Here is a tiny trained network, its code and every weight. The questions are about switching its units off for an input and a class, where a switched-off unit gives its printed mean instead of its output.

import numpy as np


def w(rows, s, z=0):
    codes = np.array(rows[::2]) - 128.0
    scale = np.full(codes.shape[1], s)
    scale[-1] = z or s
    return codes * scale


def f(y):
    return y / 2 * (1 + np.tanh(0.7978845608 * (y + 0.044715 * y**3)))


def log_softmax(a):
    a = a - a.max(-1, keepdims=True)
    return a - np.log(np.exp(a).sum(-1, keepdims=True))


def net(x, mask):
    res = np.array(x, float).reshape(1, 7) / 4 @ E
    y = f(res @ A[0][:, :-1].T + A[0][:, -1])
    res = res + np.where(mask, y, B[0][:, -1]) @ B[0][:, :-1]
    return log_softmax(res[-1] @ U[:, :-1].T + U[:, -1])


A, B = {}, {}
E = w([
[63,252,175,106,172],'x0',
[113,126,125,119,125],'x1',
[130,195,69,215,17],'x2',
[79,105,82,243,228],'x3',
[138,133,132,134,132],'x4',
[139,130,128,128,131],'x5',
[167,158,2,75,169],'x6',
],0.0085)
A[0] = w([
[98,102,97,209,223,46],'n1',
[148,206,108,200,84,12],'n2',
[93,212,159,83,144,28],'n3',
[112,93,126,83,172,35],'n4',
[89,223,150,132,179,27],'n5',
[182,135,171,103,184,85],'n6',
[143,53,113,125,108,33],'n7',
[164,150,54,67,178,43],'n8',
[114,101,165,100,172,123],'n9',
[122,101,211,149,122,80],'n10',
[166,128,187,3,61,2],'n11',
[75,185,156,108,136,30],'n12',
[58,101,113,154,152,72],'n13',
[123,100,140,70,199,38],'n14',
],0.013,0.003)
B[0] = w([
[191,181,205,58,118,238],'n1',
[70,102,125,7,63,201],'n2',
[154,59,116,136,179,195],'n3',
[89,95,115,67,108,165],'n4',
[181,53,87,156,137,200],'n5',
[109,102,112,78,32,169],'n6',
[173,47,113,177,169,175],'n7',
[44,170,131,242,204,208],'n8',
[91,140,109,94,76,177],'n9',
[32,154,98,210,181,189],'n10',
[172,185,191,118,171,253],'n11',
[169,91,105,168,139,172],'n12',
[176,183,167,132,146,167],'n13',
[100,116,114,83,57,192],'n14',
],0.011)
U = w([
[241,221,203,123,138,82],'0',
[85,98,112,78,39,77],'1',
[241,4,111,201,160,90],'2',
[35,195,154,255,157,137],'3',
[155,145,142,165,125,247],'4',
],0.0091,0.012)

Each question gives the input, the list of numbers given to net, and the class t.
The units are the neurons (one row each of A and B). Each row of codes is followed by its name. A weight is (code - 128) times the scale printed after its matrix; where a second scale follows, it is the last column's (A, B and U).
mask holds one flag per neuron, in row order. A switched-off neuron (its flag False) gives its mean, the last column of its row in B, instead of its output. The means were averaged over made-up inputs and are rounded, as every weight is.
A unit's drop is (log p(t) with every unit on - log p(t) with that unit switched off) / (log p(t) with every unit on - log p(t) with every unit switched off).
The circuit of an input: a set's keep is (log p(t) with only the set's units on - log p(t) with every unit switched off) / (log p(t) with every unit on - log p(t) with every unit switched off). Starting from the 12 units with the biggest drops (on a tie, the unit counted first), units are removed one at a time, each time the one whose removal leaves the highest keep (on an exact tie, the one counted first), for as long as the keep stays at least 0.8.
units of the circuit, in order: the units of the circuit, biggest drop first
unit that matters most: the unit with the biggest drop
k most important neurons: the k neurons with the biggest drops, biggest first
drop when u is switched off: that unit's drop, to one decimal
input [7,-7,-5,5,-4,-3,-5], class 2: units of the circuit, in order	(n5)
input [-7,7,-1,-2,3,4,-8], class 3: 2 most important neurons	(n10, n5)
input [6,-1,-5,1,-4,-6,0], class 2: 4 most important neurons	(n5, n3, n2, n12)
input [-1,3,5,0,-2,-2,-5], class 1: 2 most important neurons	(n8, n2)
input [5,2,1,-3,-2,2,-7], class 3: 2 most important neurons	(n10, n1)
input [-1,8,7,1,-3,-2,6], class 1: 3 most important neurons	(n2, n10, n11)
input [-6,-1,-6,5,-6,-4,4], class 1: units of the circuit, in order	(n14, n4)
input [-7,8,6,-8,-2,-7,7], class 0: 3 most important neurons	(n11, n10, n5)
input [8,-3,-5,-4,-8,-8,7], class 2: 3 most important neurons	(n3, n5, n12)
input [-5,1,-1,-5,-1,-5,8], class 3: 2 most important neurons	(n8, n1)
input [0,-6,-3,-2,5,-1,-1], class 1: 2 most important neurons	(n8, n1)
input [-2,-5,8,6,-4,-3,-1], class 1: 2 most important neurons	(n2, n11)
input [2,-6,-7,-1,6,2,8], class 3: 2 most important neurons	(n8, n2)
input [-7,8,-4,4,4,4,8], class 3: 2 most important neurons	(n8, n5)
input [3,-8,-6,-3,1,-2,6], class 1: units of the circuit, in order	(n14)
input [-5,3,4,-4,-4,-6,7], class 3: units of the circuit, in order	(n8, n1)
input [4,-6,-7,-7,-6,5,-8], class 3: 2 most important neurons	(n10, n1)
input [-3,-6,6,7,8,4,2], class 0: drop when n1 is switched off	0.8
input [8,-3,0,6,-1,6,6], class 2: drop when n9 is switched off	0.0
input [0,0,2,7,0,1,3], class 0: unit that matters most	n1
input [-8,1,4,-7,-6,-6,4], class 2: drop when n13 is switched off	0.2
